How the objects are linked:
j557: z>j441, m>j891, w>j96
j13: z>j837, m>j978, w>j499
j96: z>j640, m>j557, w>j440
j889: z>j543, m>j101, w>j298
j837: z>j128, m>j84, w>j144
j331: z>j832, m>j743, w>j488
j246: z>j415, m>j415, w>j143
j562: z>j96, m>j517, w>j668
j441: z>j331, m>j182, w>j331
j144: z>j612, m>j837, w>j353
j517: z>j557, m>j290, w>j562
j353: z>j889, m>j144, w>j135
j805: z>j353, m>j556, w>j210
j128: z>j415, m>j825, w>j595
j832: z>j333, m>j182, w>j424
j47: z>j415, m>j215, w>j129
j298: z>j431, m>j889, w>j431
j98: z>j440, m>j640, w>j331
j941: z>j47, m>j607, w>j215
j215: z>j471, m>j424, w>j47
j556: z>j144, m>j13, w>j805
j440: z>j640, m>j96, w>j536
j358: z>j730, m>j298, w>j441
j101: z>j730, m>j128, w>j889
j543: z>j837, m>j595, w>j431
j891: z>j771, m>j210, w>j557
j536: z>j331, m>j440, w>j668
j143: z>j680, m>j246, w>j612
j412: z>j182, m>j833, w>j333
j499: z>j129, m>j941, w>j84
j333: z>j941, m>j333, w>j680
j743: z>j517, m>j135, w>j182
j595: z>j13, m>j612, w>j543
j431: z>j805, m>j543, w>j730
j771: z>j358, m>j135, w>j896
j640: z>j743, m>j896, w>j98
j833: z>j640, m>j536, w>j412
j488: z>j424, m>j129, w>j607
j607: z>j215, m>j488, w>j941
j343: z>j536, m>j668, w>j471
j668: z>j440, m>j562, w>j343
j210: z>j562, m>j805, w>j891
j129: z>j246, m>j47, w>j825
j290: z>j891, m>j730, w>j517
j680: z>j499, m>j333, w>j978
j612: z>j978, m>j143, w>j595
j978: z>j84, m>j680, w>j13
j182: z>j562, m>j743, w>j832
j415: z>j412, m>j680, w>j246
j84: z>j84, m>j499, w>j837
j424: z>j182, m>j562, w>j215
j825: z>j143, m>j333, w>j128
j896: z>j441, m>j771, w>j210
j471: z>j833, m>j343, w>j412
j135: z>j298, m>j353, w>j771
j730: z>j210, m>j431, w>j290

In the rows, 64 means zero.

The rows follow the links: the fewer symbols apart two objects are, the more alike their rows tend to be.

Object, then a row for it; each showing differs a little:
j13 ->   86    42    63    19    40    90    59    56    65    71    73    88    18    73    48    77    56    77    65    63    80    71    39   105    75    32    75    42    82    83    50    57    78    65    54    86    72    84    94    48    71    99    60    74    99    74    52    59    81    49    60    60    25    62    56
j680 ->   72    73    48    44    87    85    66    92    73    87    91    57    25    46    68    65    37    71    74    56    78    67    57    79    73    66    78    49    70    87    27    45    67    38    92    82    85    70    96    83    72    75    79    76   108    67    84    35   100    42    90    62    70    56    62
j47 ->   50    78    45    85    77    61    43    60    62    29    71    71    74    44    79    69    35    40    63   106    84    66    99    43    40    61    87    63    13    62    41    63    43    32    52    84    83    42    75    53    72    66    57    56    75    78    82    59    64    51    58    48    92    90    45
j896 ->   54    62    35    57    65    62    73    56    75   105    67    53    90    74    77    54   116    76    66    46    23    42    60    73    62    71    23    61    74    47    41    59    67    41    69    84    54    41    50    88    19    56    55    69    71    38    77    62    65    75    64    76   101    70    47
j612 ->   80    44    84    59    86    67    62    85    70    85    69   102    86    67    59    85    42    81    64    54    74    85    55    91    97    49    56    64    71    88    77    74    71    65    71    71    65    94    62    37    68   103    66    57    94    61    62    65    86    20   100    26    46    47    74
j837 ->   65    31    65    43    47    87    47    51    44    58    66    82    40    55    41    88    71    71    68    69    61    58    27   106    72    29    71    53    78    61    81    78    63    69    66    85    68    78   105    67    58   118    56    71    84    84    25    71    69    45    39    56    23    54    68
j246 ->   54    71    52    82   109    48    72    96    66    75    82    77   105    66    75    65    37    61    69    80    59    56    89    50    63    66    66    76    38    75    55    53    65    45    81    79    90    65    79    68    55    83    78    57    90    54    80    49    85    18   103    29    91    66    60
j331 ->   38    81    75    72    87    83    47    80    81    89    35    67    82    48    77    61    85    91    57    50    57    78    60    73    86    74    50    48    53    63    65    80    38    62    64    14    39    25    43    71    71    41    59    59    62    57   104    97    63   107    66    71    60    78    61
j562 ->   46    98    67    53    84    23    68    84    70    47    73    57    55    90    59    65    54    64    68    96    66    49    50    34    51    83    98    64    55    53   114    85    73    99    72    49    38    55    44    61    64    56    68    63    49    46    52    87    64    90    51    42    37    55    68
j730 ->   95    90    78    43    48    59    72    45    64    42    86    47    36    70    40    58    65    44    52    46    56    63    88    67    81    82    62    95    85    53    96    79    84    79    71    78    63    92    37    84    49    49    78    84    35    58    41    36    67    91    49    94    74    38    91
j488 ->   54    73    61    73    63    86    29    58    77    30    51    80    65    47    74    70    46    54    50    90    87    80    84    56    49    66    80    44     6    52    54    69    38    32    38    58    62    37    53    44    81    49    48    57    63    81    88    78    51    87    43    60    80    95    49

Each walk starts at a row. The symbols on each line, taken left to right, move it on to the next object.
Each answer is a row, close to the row of the object it stands for.
---
  41    75    45    72    89    70    49    63    67    39    74    84    86    48    77    73    29    45    72   103    68    66   100    56    43    56    81    58    14    59    45    65    43    24    70    85    86    43    86    58    64    75    69    59    86    75    81    52    77    41    63    39    96    85    54
z z w m   53    75    48    90   102    45    70   100    61    73    81    72    93    58    72    66    35    56    79    79    67    57    97    46    59    72    71    71    47    78    43    52    70    38    82    85    89    65    82    79    63    78    86    54    88    67    89    45    81    14   106    39    98    65    68
w w m m m z   58    59    37    33    54    87    51    46    59    57    76    61    11    38    59    62    45    60    71    85    73    61    55    93    41    42    85    38    53    60    50    56    55    42    69    91    77    51   114    84    67   100    71    79    90    85    56    50    88    55    38    55    55    69    55
---
  72    60    84    83    95    74    61    74    45    68    71    90    86    45    43    71    21    59    66    54    65    77    95    85    95    61    64    92    65    71    99    77    63    58   101    72    85    81    81    73    55   102    87    59    70    78    58    36    92    19    93    40    59    39    96
w w m m z z z   58    46    48    31    57    80    55    48    51    59    71    63    15    44    48    72    61    67    70    74    63    54    36    98    53    36    82    49    74    58    71    69    51    59    80    87    70    52   116    88    55    99    70    75    86    85    33    54    82    59    35    57    35    57    63
z m z w w m w m   63    74    61    80   110    68    61    94    66    74    83    80    79    41    61    69    20    63    65    61    68    76    94    64    86    68    72    75    46    82    63    57    59    34    95    71    85    69    86    72    69    88    83    58    90    73    84    40   100    22   109    38    85    56    74
---
  76    51    53    23    65    87    63    67    72    80    78    75    16    58    57    72    51    77    68    56    75    70    34    92    73    48    85    48    76    88    52    55    70    52    74    87    77    79   105    68    77    96    77    83   107    73    59    48    95    46    71    61    39    47    63
w w m w w m   57    75    58    89    58    69    43    56    67    25    58    61    63    49    64    67    44    46    58   109    86    72    81    33    43    65    92    43    14    63    44    60    42    50    43    69    77    43    70    53    94    44    48    61    62    84    64    70    41    69    47    58    87    90    50
w z w w   67    66    57    66   109    54    72   100    74    80    83    95    96    57    67    79    33    67    72    65    65    64    81    59    83    55    68    74    55    79    64    59    68    42    76    78    80    72    70    62    57    92    81    58    97    53    82    51    93    11   116    25    83    60    70
---
  95    45    96    55    68    84    63    60    62    61    59    98    69    68    42    82    48    69    54    39    82    98    67    96   108    49    55    78    84    78   100    81    72    76    64    55    62    99    56    35    78    97    70    65    70    73    51    56    74    48    81    52    38    43    86
w w m m w w m   97    51   100    67    39    91    55    34    51    55    59    74    56    60    36    66    60    55    54    35    76    88    70    87    95    50    45    92    93    65   100    79    70    81    61    58    59   103    57    50    74    73    68    66    41    78    38    54    54    74    50    85    44    43    88
w z w w   84    89    40    15    66    24    82    63    84    71    93    57    49   115    66    58    77    56    60    74    49    38    66    58    57    86    62    80    68    44    71    70    82    68    55    88    53    71    31    71    27    58    64    77    63    20    55    47    83    85    55    64    80    50    55
---
 102    77    55    29    44    34    86    63    83    65    89    61    57   117    63    67    84    55    59    60    61    54    61    66    63    74    58    68    74    59    43    52    92    74    34    99    57    88    29    55    39    45    58    69    65    30    58    54    67    81    64    79    81    59    47
w m z m   62   108    71    34    83    25    66    88    79    52    85    57    43    85    50    69    54    56    53    82    52    53    58    46    65    88    93    75    49    49   110    81    70    87    83    69    39    67    39    82    48    63    69    72    54    45    48    66    81    94    53    51    50    42    75
z z m m   38    81    69    72    85    65    53   109    76    91    48    67    78    58    52    76    93    99    60    56    31    57    33    62    95    77    58    47    51    57    88    84    55    62    80    32    35    42    43    92    47    53    54    65    58    56    76   107    47    97    67    62    48    70    72
---
  48    91    75    81    84    71    55   120    87    73    62    63    60    50    42    82    73   100    49    61    54    69    37    48    82    89    78    37    41    74    72    69    48    67    81    39    38    57    47    87    67    38    53    60    62    66    72   100    36    90    77    66    39    72    76
m w w z m w m   78    83    58    63    76    90    68   104    81    76    83    50    19    42    64    54    42    77    63    57    81    81    67    60    79    75    81    38    61    91    21    33    66    40    85    65    82    76    74    86    91    39    79    68    86    72    94    54    75    63   101    83    68    63    60
z z w w m m m z   65    80    55    65    57    83    30    50    66    21    74    66    48    36    73    60    38    51    48    98    91    75    83    59    47    60    92    42    14    60    29    60    42    29    38    77    82    39    83    53    84    51    51    60    75    83    87    59    55    73    44    69    85    97    42
---
 104    62    88    61    28    79    63    33    58    50    69    49    50    62    46    60    70    44    52    30    74    80    86    77    92    56    47    89    93    58    81    73    74    77    61    70    61   107    46    60    57    51    70    71    35    69    47    53    47    84    51   103    59    42    85
m m z z w   69    19    77    67    36    63    59    55    64    73    60    96    88    84    45    97    88    73    67    53    61    61    30    88    69    38    39    46    67    71    57    71    79    68    40    89    52    87    73    45    50    94    31    58    76    72    39    92    39    39    59    58    44    72    49
w z z w m w z  102    42    75    47    27    48    79    53    84    64    76    70    70   109    60    74    82    63    61    51    76    74    54    68    73    61    42    51    74    75    39    57    99    67    21    87    59    95    31    27    56    55    45    65    64    48    63    72    45    66    66    86    74    70    48
---
  57    62    63   101    67    64    82    97    65    82    63    27    53    46    78    50    57    77    83    58    83    61    51    30    52    80    77    45    85   101    34    21    71    65    86    41    75    75    89    85    97    36    81    56    68    73    88    67    48    52   103    81    74    70    57
m m z w w   62    71    57    74    54    82    34    42    75    28    58    76    57    52    69    68    47    38    49    94    82    83    82    59    47    58    80    47    10    60    43    62    44    35    34    64    82    41    61    44    81    49    50    58    70    87    74    66    51    84    43    72    81    91    46
z m z m z m   78   109    71    25    71    37    75    70    74    47    92    50    29    90    38    62    49    47    49    71    49    52    79    55    66    87    89    85    65    48   103    79    79    86    80    80    53    77    40    81    45    53    71    78    46    45    35    55    73    86    49    58    58    39    81
